Each row comes from the steps of one path. Every step used is in the known rows, and no mark comes twice. Write the path behind each row, first mark first.
Known rows:
dizek, lanut, fegep, peme, siledol, gupa, rutevi: [-438, 33, -161, 649, 150, -25, -62, 14, 125, -158, 36, 151, 3, 334, 254, 156, 82, 266, -148, 385, 295, -106, 101, -95, -82, 46, 53, -23, -9, -186, -78, -101, 127, -288, -235, 89, 185, 300, -337, -112, 110, -345, 23, 215, 9, 486, -16, -19, -337, 255, 101, 13, -72, 64, 115, 399, 11]
dizek, rutevi, siledol, lanut: [57, -54, -120, 200, -73, -14, 448, -18, 106, -12, 88, 172, -123, 165, -62, -151, 12, -48, -166, 372, 85, -39, -134, -152, -69, 138, 47, -77, 6, 37, 153, -330, 83, -105, -90, -3, 312, 17, 48, -208, 36, 315, 39, -355, 46, -424, 32, 6, -263, 391, -44, -164, 11, 295, 561, 98, -138]
peme, rutevi, siledol, lanut, fegep: [-3, -71, -82, 315, 184, -53, 253, -98, 92, -124, 119, 89, -152, 176, -121, -18, 76, 122, -167, 187, 310, -56, 63, -158, -53, 198, -45, -118, -95, -19, -19, -374, 57, -244, -276, -155, 306, 87, 289, -220, -28, 52, 22, -351, 315, -350, -70, -18, -433, 357, 0, -383, -48, 305, 361, 149, -45]
siledol, gopazus, dizek, fegep, peme: [-135, -108, -212, 154, 111, -76, 15, 67, -53, -114, -82, 31, -129, 309, 161, 266, 110, 327, -174, 296, -125, -95, 102, -148, -85, 137, 321, -46, 11, -223, -39, 46, -2, -75, -94, 359, 177, 34, -27, -124, 9, -326, -24, 144, -149, 44, 125, -84, -137, 230, 105, -81, 51, 119, 232, 261, -33]
rutevi, gupa, fegep, lanut, gopazus, peme: [138, -60, -226, 84, 274, -6, 250, 56, -80, -102, -46, 322, -185, 244, 48, -165, 75, -82, -292, 485, -134, 57, -177, -230, -49, 53, 74, -102, 120, -364, -151, -267, 72, -282, -20, 258, 237, 64, -175, -72, 282, 52, -100, -60, 67, -33, -245, -4, -268, 412, 64, -356, 42, 131, 147, 309, -242]
siledol, rutevi, gupa, fegep: [-174, -119, -243, 478, 344, 16, 263, -31, 207, -38, -28, 300, -178, 261, -40, 56, -29, 58, -201, 337, -1, 20, -54, -3, -34, 193, -105, -35, 112, -300, -75, -393, 25, -160, -131, -255, 318, 202, 50, -251, 284, -218, 126, 256, 38, -156, -190, -65, -408, 325, 10, -189, -100, 222, 274, 161, -119]
siledol, lanut, gopazus, gupa: [-26, 40, -190, 112, 95, -66, 461, 120, -27, -132, 13, -109, -165, 176, 120, 92, 125, 354, -235, 308, -5, -23, -32, -142, -54, 37, 269, -142, 121, 72, 60, 14, 91, -201, -76, 54, 328, 70, 1, -162, 246, -296, -234, -34, 143, -88, -44, 18, -210, 268, 28, 27, 224, 200, 312, 99, -13]
peme, siledol, rutevi, gupa: [-330, -47, -214, 432, 220, -46, 339, -95, 320, -76, -41, 162, -207, 304, -14, 108, 102, 37, -205, 158, 122, -106, 51, 19, -36, 188, 80, -122, 32, -288, -20, -440, 21, -259, -238, -178, 285, 134, 222, -330, 262, -263, 237, -9, 208, -20, -136, 34, -384, 365, 94, -184, -130, 222, 313, 223, -50]
fegep, peme, dizek, lanut, gopazus, gupa, rutevi: [-565, -39, -130, 181, 149, -126, 70, 202, -172, -97, 25, 4, -123, 265, 183, 216, 32, 221, -213, 417, -118, -19, -158, -181, -68, 85, 512, 56, 172, -258, -112, 197, 47, -193, -61, 138, 301, -88, -83, -68, 165, -667, 221, 220, -256, 364, 6, -45, -207, 85, 186, 265, 333, -137, 291, 435, 173]
siledol, gupa, lanut, fegep, peme, dizek: [-78, -92, -1, 315, 427, 42, 1, 3, -94, -150, 117, 212, -74, 248, 127, 138, 17, 138, -173, 87, 211, 44, -25, -232, -59, 111, 19, -22, -36, -128, -166, -32, 80, -59, -119, -233, 239, 81, -155, -261, -17, -322, -108, -26, 184, 211, -31, -32, -382, 319, -7, -182, -56, 218, 88, 367, 19]
rutevi, siledol, gupa, fegep, lanut, gopazus, dizek: [243, -80, -54, 139, 426, -15, 398, 9, 21, -95, -105, 211, -142, 193, 56, -214, 74, 409, -177, 448, 110, 39, -174, -179, -71, -77, -26, -25, -9, -130, -51, -196, 138, -215, 60, 271, 279, 100, -322, -59, 87, 346, -57, -155, 79, -9, -259, 15, -231, 262, 116, -241, 32, 143, 126, 201, -314]
lanut, gopazus, rutevi, gupa, dizek, fegep: [-268, -12, -92, 93, 64, -86, 317, 94, 79, -67, -201, -18, -186, 192, 102, 56, 149, 42, -242, 516, -223, -30, -40, -56, -82, -71, 158, -65, 207, -315, 99, 27, -48, -209, 7, 165, 185, 86, -368, -50, 433, -36, -171, 413, -106, -63, -15, 16, -17, 251, -36, -32, 109, 330, 372, 148, -41]
siledol, lanut, dizek, rutevi, gupa: [-45, -49, -19, 49, 16, -29, 528, 83, 30, -52, 2, 166, -152, 73, -95, -110, 62, -10, -266, 251, -172, -19, -93, -240, -59, -6, 154, -46, -60, 35, 149, -141, 111, -185, 72, -66, 214, 64, 81, -238, 315, 132, -137, -1, 210, -376, -74, -2, -190, 409, -106, -211, 28, 212, 457, 101, -4]
gopazus, dizek, rutevi, siledol, lanut: [46, -63, -25, 81, -18, -72, 481, 30, 69, -21, 2, 110, -180, 94, -95, -160, 48, 21, -155, 481, -39, -65, -146, -155, -81, 12, 183, -22, -57, 23, 97, -256, 63, -143, -48, 103, 327, -63, 59, -101, 69, 339, 41, -260, 39, -447, 45, -34, -128, 318, 6, -187, 54, 277, 542, -20, -129]
siledol, gopazus, dizek, rutevi, gupa, fegep, lanut: [123, -89, -145, 1, 115, 3, 412, 53, 48, -20, -11, 369, -90, 213, -28, -25, 55, 84, -253, 386, -188, 53, -93, -208, -78, 26, 94, -74, 22, -185, -34, -194, 77, -137, 170, 130, 217, -7, 47, -69, 323, 157, -172, 26, 73, -212, -13, 6, -116, 329, -52, -262, -51, 316, 386, 166, -209]
rutevi, siledol, gopazus, gupa, lanut: [35, 26, -147, 281, 136, -33, 284, -74, 98, -89, -62, -31, -118, 190, 47, 158, 61, 341, -106, 284, 170, 27, 30, 80, -56, 137, 69, -121, 78, 105, 89, -206, -5, -88, -118, -236, 230, -7, 76, -123, 370, -34, -122, -135, -22, -296, 64, 16, -260, 166, 125, -56, 129, 681, 510, 44, -240]
gopazus, lanut, dizek, fegep: [-360, -63, -127, 171, 200, -255, -38, 53, -121, -220, -99, -113, -144, 157, 76, 84, 112, 55, -213, 572, 2, -81, 111, -224, -43, 101, 238, -85, -22, -246, -174, 17, -27, -318, -155, 313, 227, 50, 16, 18, 252, -384, -42, 161, -102, -55, -57, -147, -299, 236, 79, -247, 218, 191, 170, 127, 12]
gupa, fegep, peme, siledol, lanut, gopazus, dizek, rutevi: [256, 31, -78, 14, 83, -71, 472, 184, -222, -97, -134, 280, -209, 199, 20, 42, -4, 248, -259, 547, -122, -57, -228, -279, -84, -60, 269, -49, 31, 5, 104, 134, 111, -374, 8, 546, 292, -28, -92, -21, 43, -253, -164, 144, 25, -23, -31, -8, 20, 352, 67, -51, 128, 23, 408, 186, -88]
gupa, rutevi, siledol, gopazus, peme: [-80, -67, -309, 415, -23, 51, 228, -49, 283, -15, -67, 86, -226, 130, -6, 30, 154, 276, -188, 377, 59, -111, 29, 30, -118, 172, 80, -50, -28, -61, 154, -401, 21, -69, -242, 38, 280, 168, -197, -170, 40, 346, 22, -82, -171, -271, -101, -19, -103, 291, 211, -165, 3, 193, 516, 85, -253]
gupa, fegep, peme, rutevi, siledol, gopazus: [149, -132, -151, 360, 278, 25, 259, -77, 39, -21, -24, 361, -197, 275, -61, 143, -70, 291, -179, 156, 191, -1, -84, -100, -52, 317, -42, -52, 13, -85, 121, -251, 23, -124, -159, -68, 256, 22, 244, -221, -131, -204, 185, -153, -29, -225, -71, -27, -330, 289, 121, -177, -59, 216, 496, 299, -157]
rutevi, siledol, lanut, fegep, peme, dizek: [66, -154, -81, 293, 46, 24, 36, 1, -106, -98, 160, 157, -100, 251, -53, 34, 35, 111, -143, 126, 98, 3, -1, -223, -58, 280, 169, -27, -43, -69, -32, -240, 120, -135, -186, 45, 286, 117, 182, -301, -113, 27, 103, -285, 134, -128, -10, -51, -535, 295, 53, -269, 25, -23, 333, 360, 1]
siledol, lanut, dizek, rutevi: [-11, -26, -75, 55, 69, -32, 459, 116, -20, -119, -2, 163, -129, 79, -16, -24, 58, 164, -247, 349, -50, -67, -106, -272, -78, -6, 138, -38, -95, 61, 67, -36, 97, -191, 26, 119, 283, -10, -109, -168, 29, 38, -203, 58, 134, -260, -69, -11, -150, 414, -58, -147, 90, 184, 422, 154, -19]
fegep, peme, lanut, dizek, rutevi: [-252, -85, -111, 79, -41, -74, 194, 178, -137, -107, 46, 244, -68, 229, 76, 8, 31, 72, -219, 374, -111, -97, -163, -333, -74, 90, 305, 26, -86, -204, -23, 42, 128, -216, 3, 416, 212, 0, -134, -163, -90, -178, 72, 61, -101, 121, -4, -27, -300, 324, 95, 29, 130, -129, 359, 461, 124]
gupa, rutevi, siledol, lanut, fegep, peme: [-75, -38, -189, 556, -136, 122, 20, 71, 55, -93, 53, 133, -17, 259, 56, 101, 3, 375, -67, 332, 107, -42, 18, -53, -92, 151, 6, 45, 25, 31, 124, -206, 167, -140, -198, 100, 180, 352, -238, -249, 32, 209, -77, 123, -76, -68, 8, -47, -289, 301, 128, 25, -38, 8, 388, 299, -107]
siledol, rutevi, gupa, lanut, gopazus: [-186, -7, -142, 268, 393, -2, 332, -5, 80, -104, -145, 102, -240, 201, 57, 183, 57, 228, -217, 202, 8, 6, -136, -9, -37, 40, 81, -47, 95, -152, -33, -190, -5, -189, -124, -260, 199, -8, -33, -288, 352, -322, 24, 106, 106, -7, -210, 28, -176, 339, 133, -124, 29, 445, 233, 178, -155]
gopazus, lanut, gupa, dizek, rutevi: [-409, 65, -75, 227, 60, -110, 281, 100, 53, -161, -74, -53, -52, 105, 169, 272, 53, 101, -221, 699, 172, -51, -37, -167, -76, -35, 90, -91, 71, -67, -69, 180, -55, -257, -108, -31, 318, -85, -193, 135, 110, -476, -246, 202, -94, -18, 34, -41, -42, 301, -60, 14, 199, 458, 504, -4, -70]
peme, rutevi, siledol, lanut: [81, -102, -78, 251, 199, -23, 434, -110, 175, -50, 62, 114, -205, 186, -91, -51, 42, 78, -185, 144, 227, -49, -49, -150, -27, 238, 44, -113, -24, -28, 66, -391, 35, -142, -192, -187, 338, -39, 347, -262, -83, 48, 159, -498, 262, -421, -86, 5, -390, 401, 24, -294, -36, 285, 451, 140, -124]
peme, rutevi, gupa, dizek: [-327, -63, 20, 262, 237, 3, 376, -27, 256, -63, -104, 153, -170, 205, 17, 150, 16, -85, -234, 231, 21, -25, -11, -82, -9, 122, 37, -47, 94, -238, -8, -183, -53, -148, -93, -427, 243, -37, 197, -188, 200, -291, 78, -21, 226, -208, -56, 4, -235, 413, -108, -185, -96, 390, 444, 155, -65]
gopazus, rutevi, gupa, lanut, fegep: [-182, 5, -77, 261, 234, -24, 190, 15, 41, -120, 30, 210, -122, 175, 4, -8, 69, -69, -145, 400, 8, 28, -74, -52, -77, -44, -25, -66, 75, -219, -88, -246, 17, -198, -101, -227, 191, 70, -178, -106, 496, -40, -246, 248, 110, -107, 12, -1, -234, 285, -20, -187, -25, 556, 316, 147, -28]
lanut, gupa, fegep, peme: [-82, -56, -243, 364, 326, 38, 120, 105, -95, -152, 37, 271, 4, 337, 137, 177, -92, 286, -150, 475, 160, 13, -142, -222, -63, 111, -44, -37, 130, -209, -126, 69, 74, -158, -88, 127, 318, 73, -223, -51, -102, -554, -105, 265, -119, 90, -60, -63, -355, 325, 0, 57, 83, 51, 255, 369, -54]
peme, rutevi, siledol, gopazus: [-61, -112, -152, 256, 241, -42, 394, -148, 225, -43, 16, 136, -235, 197, -87, 95, 91, 233, -205, 50, 263, -83, 17, -88, -57, 275, 49, -130, -69, -60, 93, -371, -14, -100, -219, -221, 295, -61, 373, -269, -86, -68, 202, -441, 150, -328, -75, 30, -311, 319, 84, -282, -46, 349, 502, 176, -115]
dizek, rutevi, siledol, gupa, lanut, fegep: [-99, 19, 6, 337, 232, -42, 243, -82, 68, -91, 78, 187, -61, 132, -22, -140, 9, -5, -114, 403, 353, 5, -75, -93, -95, -45, -245, -52, -82, 41, 30, -268, 71, -150, -146, -253, 212, 130, -283, -128, 216, 300, -136, -130, 79, -187, 17, 3, -220, 310, -58, -219, -82, 608, 346, 75, -131]
peme, dizek, rutevi, gupa: [-356, -161, -51, 6, 119, -87, 395, 21, 56, 23, 172, 264, -172, 195, -146, -130, 19, -438, -277, 216, -123, -5, -157, -290, -52, 165, 226, -62, 39, -301, -38, -255, 28, -64, -13, -224, 345, -103, 326, -268, 207, -105, 246, -274, 110, -259, 24, -12, -310, 371, -151, -219, -6, 94, 466, 227, 143]
siledol, gopazus, dizek, rutevi, gupa: [-201, -74, -97, 28, 41, -70, 502, 38, 142, 8, -15, 155, -213, 118, -69, 31, 122, 23, -256, 269, -193, -62, -43, -141, -89, 12, 262, -71, -44, -85, 104, -185, 22, -85, 12, -100, 235, -35, 216, -173, 326, -17, -19, -77, 73, -297, 58, -9, -30, 292, -51, -195, -20, 322, 510, -3, -19]

Which path is each row?
[118, -91, -69, 165, 19, -62, 186, 65, -94, -85, -85, 75, -158, 182, 11, -86, 81, 288, -117, 359, -99, -54, -66, -121, -99, 53, 172, 6, -16, -103, 188, -78, 76, -201, -23, 455, 168, 131, -322, -151, 64, 299, -61, 261, -159, -194, -2, -35, -217, 208, 174, -49, 121, 94, 395, 299, -47]
gopazus, rutevi, siledol, lanut, dizek, fegep, peme
[28, -22, -262, 271, 328, -5, 338, -21, 108, -126, -110, 306, -152, 358, 37, 71, 82, 260, -258, 272, 84, 0, -72, -98, -38, 113, 4, -137, 109, -331, -103, -307, 89, -393, -60, 209, 246, 134, -17, -226, 274, -163, 35, 96, 197, 157, -302, 84, -343, 379, 147, -221, -53, 144, 152, 409, -224]
peme, siledol, rutevi, gupa, fegep, lanut, gopazus
[-172, -115, -11, 228, 293, -138, 171, -70, 6, -64, -84, 136, -243, 215, 45, 183, 60, 255, -168, 228, 87, -84, -66, -99, -47, 181, 354, 3, -95, -172, -45, -182, -43, -196, -176, 0, 214, -251, 366, -82, -96, -371, 409, -302, -28, -36, 8, -50, -266, 161, 233, -221, 76, 308, 418, 250, -86]
fegep, peme, rutevi, siledol, gopazus, dizek, lanut
[293, -152, -86, 36, 187, 40, 481, 135, -152, 31, 34, 316, -284, 177, -55, -54, 32, 106, -305, 185, -303, 99, -275, -270, -65, 116, 278, -46, 161, -159, 141, -58, 111, -149, 91, 114, 322, 50, 23, -259, 196, -137, -69, 119, 82, -111, -152, 5, -242, 277, 30, -114, 113, -91, 392, 286, 16]
siledol, lanut, gopazus, rutevi, gupa, fegep, peme, dizek
[-234, -62, 122, 495, 333, -19, 198, -103, 180, -53, -115, 157, -135, 235, 199, 117, -24, 128, -151, 269, 281, -20, -72, -28, -17, 128, 12, 39, 15, -154, 29, -152, -22, -153, -146, -309, 197, -41, -94, -115, -94, -231, 315, -162, 30, 112, -52, -11, -339, 261, 70, -99, -57, 408, 363, 281, -159]
fegep, peme, rutevi, siledol, gupa, dizek, lanut
[2, -8, -102, 136, 90, -128, 442, 54, -35, -56, -81, 160, -146, 59, -162, -34, 7, 335, -190, 501, 25, 3, -54, -54, -109, 19, -2, -42, -52, 122, 195, -75, 57, -251, 25, 68, 284, 93, -63, -14, 340, 155, -150, 264, -166, -430, -26, -31, -143, 102, 55, -57, 193, 360, 636, 29, -83]
lanut, dizek, rutevi, siledol, gopazus, gupa, fegep
[-432, -13, -54, 270, 241, -167, -38, 44, -68, -203, -114, -154, -72, 261, 227, 438, 38, 180, -199, 486, 223, -60, 106, -193, -42, 124, 149, -101, 103, -266, -138, 297, -115, -288, -210, 101, 217, -67, -4, 98, -35, -862, -74, 252, -107, 141, 71, -93, -146, 256, 52, -4, 164, 321, 292, 216, 17]
gopazus, lanut, gupa, dizek, fegep, peme, rutevi
[-214, -125, -37, 87, 236, -145, 196, 56, -182, -39, 13, 203, -263, 216, 47, -52, 61, 25, -195, 373, -60, -23, -330, -199, -77, 119, 432, 35, 67, -337, -39, -113, 12, -218, -91, 234, 308, -249, -52, -107, -50, -227, 430, -163, -211, 180, -77, 3, -324, 116, 228, -50, 261, 13, 402, 460, 61]
fegep, peme, dizek, lanut, gopazus, rutevi, siledol
[-31, -34, 21, -46, 229, -74, 541, 37, 42, -57, -24, 164, -156, 140, 47, -250, 126, 221, -192, 365, 93, -43, -231, -224, -107, -160, 112, -23, -91, -84, 52, -152, 129, -186, 69, 241, 238, -36, -313, -115, 38, 445, 27, -309, 63, 7, -117, 80, -19, 293, 96, -126, 19, 192, 278, 204, -156]
fegep, lanut, gopazus, dizek, rutevi, siledol, gupa
[32, -92, -95, -21, 493, -145, 149, -41, -108, -116, -34, -57, -282, 131, 74, -83, 196, -52, -322, 309, 53, -8, -34, -282, -77, 35, 181, -151, -2, -252, -145, -40, -46, -133, -134, 121, 314, -55, -240, -104, 91, -121, -101, -184, 86, -23, -148, -37, -160, 326, 39, -399, 145, 283, 23, 149, -86]
siledol, gupa, lanut, gopazus, peme, dizek, fegep
[92, -144, -169, 140, 159, -7, 302, 14, -104, -3, 111, 291, -88, 216, -118, 104, -34, 249, -216, 262, 152, 32, -158, -269, -114, 211, 47, -67, -10, -46, 101, -19, 55, -88, -21, 94, 359, -58, 77, -129, -178, -144, 57, -84, -157, -218, -9, -8, -267, 217, 23, -90, 129, 83, 589, 307, -40]
lanut, gupa, fegep, peme, dizek, rutevi, siledol, gopazus
[-22, -48, -38, -108, -13, -155, 575, 72, -97, -8, 113, -38, -230, 84, -145, -134, 92, 38, -251, 286, -24, 2, -170, -223, -82, 79, 328, -104, 36, 79, 160, -80, 77, -187, -27, 42, 402, -90, 215, -178, 190, 93, 58, -347, 61, -360, 11, 33, -189, 191, 22, -65, 276, 143, 580, 86, 71]
peme, dizek, rutevi, siledol, lanut, gopazus, gupa
[11, -13, -162, 301, -59, -100, 299, 2, -32, -7, -42, 299, -195, 240, -4, 154, -2, -66, -276, 386, -27, 5, -16, -137, -48, 217, 175, -162, 81, -64, 177, -139, 45, -314, -106, 95, 180, 125, 353, -99, 424, -433, -8, -7, -47, -73, 47, -36, -192, 283, 54, -169, -4, 281, 564, 110, -99]
dizek, rutevi, gupa, fegep, peme, siledol, gopazus, lanut
[-257, -18, -63, 140, 16, -35, 209, 152, -38, -59, -210, 75, -169, 266, 186, 145, 77, 94, -206, 447, -283, -19, -102, -58, -83, -39, 217, 5, 232, -328, 152, 140, -18, -188, 17, 254, 101, 104, -438, -101, 335, -179, -105, 511, -221, 127, 44, 7, 11, 236, 45, 121, 85, 191, 372, 311, -2]
lanut, gopazus, rutevi, gupa, dizek, fegep, peme
[300, -129, -57, 27, 71, -9, 398, 100, -255, 15, 50, 332, -204, 179, -124, -104, -78, 57, -250, 339, -83, 61, -321, -322, -73, 177, 175, -7, 62, 0, 159, -49, 118, -172, 16, 258, 342, -42, 58, -203, -90, 54, 107, -206, -72, -252, -84, -21, -239, 312, 33, -133, 158, -65, 521, 300, -70]
gupa, fegep, peme, dizek, rutevi, siledol, lanut, gopazus
[-131, -98, -270, 315, -108, 34, 183, 77, 149, -49, -26, -91, -43, 229, 92, 229, 182, 744, -131, 307, 51, -110, 36, -125, -121, 101, 321, -21, -53, -44, 101, -19, 124, -99, -92, 379, 248, 146, -117, -106, -100, 27, 5, 6, -193, 29, -22, -6, -203, 125, 294, 113, 169, -110, 442, 252, -113]
fegep, peme, lanut, gupa, rutevi, siledol, gopazus, dizek
[-67, -97, -6, 49, 322, -98, 127, -39, -52, -67, -133, 66, -210, 257, 28, 265, 59, 118, -203, 92, -114, -5, 50, -131, -40, 112, 267, -75, 24, -212, -8, 1, -75, -110, -52, -63, 79, -130, 327, -152, 297, -426, 11, 10, 72, -165, 111, -53, -76, 268, 83, -230, -27, 482, 286, 181, -66]
siledol, gopazus, dizek, fegep, peme, rutevi, gupa, lanut
[-126, -83, 3, 311, 306, -111, 215, -166, 269, -51, -134, -34, -250, 132, 26, -100, 137, -84, -219, 399, 243, -87, 113, -30, -66, 94, -111, -96, -42, -244, 47, -284, -101, -168, -253, -102, 274, 109, -226, -53, -4, 237, 78, -129, 44, -281, -71, -46, -166, 322, 18, -363, -81, 443, 314, 27, -183]
gopazus, peme, rutevi, siledol, gupa, dizek, fegep
[94, -103, -93, 213, 417, -46, 329, -23, -12, -79, -76, 174, -182, 190, -78, 206, 6, 562, -169, 271, 219, -31, -77, -151, -88, 105, 54, -48, -71, -53, 35, -15, 6, -198, -116, 54, 307, -82, 177, -33, -165, -338, 42, 11, -18, -216, -83, -41, -174, 180, 162, -142, 79, 205, 458, 169, -116]
lanut, gupa, fegep, peme, rutevi, siledol, gopazus, dizek
[-139, -120, -59, 175, 183, -160, 154, 49, -231, -48, 112, 204, -120, 174, -97, 5, -97, -90, -191, 579, 162, 50, -226, -306, -73, 186, 128, -43, 44, -169, -54, 3, 23, -247, -112, 128, 385, -98, 162, 43, -21, -366, 184, -100, -250, -139, -3, -108, -322, 176, 68, -97, 235, 68, 533, 197, 18]
gopazus, lanut, gupa, fegep, peme, dizek, rutevi, siledol
[-174, -16, -142, 260, -81, -111, 175, 76, 64, -105, -89, -229, -57, 139, -35, -36, 104, 408, -109, 490, -32, -51, 143, -22, -89, 23, 132, -21, 37, 36, 164, -45, 86, -213, -42, 256, 228, 298, -223, -73, 407, 328, -168, 344, -161, -370, 10, -71, -193, 128, 119, 60, 216, 134, 401, 74, -60]
gopazus, gupa, rutevi, siledol, lanut, dizek, fegep
[-169, 13, -308, 295, 56, -185, -15, -28, -58, -198, -35, -183, -75, 339, 208, 413, 191, 381, -220, 322, 271, -114, 249, -190, -75, 216, 283, -269, 37, -130, -19, 132, -16, -322, -266, 426, 202, 79, 172, -13, 81, -765, -133, -4, -68, 199, 76, -30, -262, 216, 157, -101, 171, 227, 266, 237, -34]
dizek, fegep, peme, siledol, gopazus, lanut, gupa
[-208, -59, -163, 56, -104, -116, 265, 94, 93, -50, -127, -100, -152, 225, 121, 6, 239, 28, -277, 508, -260, -43, 13, -138, -70, 19, 289, -121, 186, -380, 48, -23, -3, -239, 10, 384, 203, 133, -264, -49, 402, 33, -131, 222, -69, -2, -23, 23, -209, 221, 4, -78, 181, 180, 322, 207, -17]
peme, lanut, gopazus, rutevi, gupa, dizek, fegep
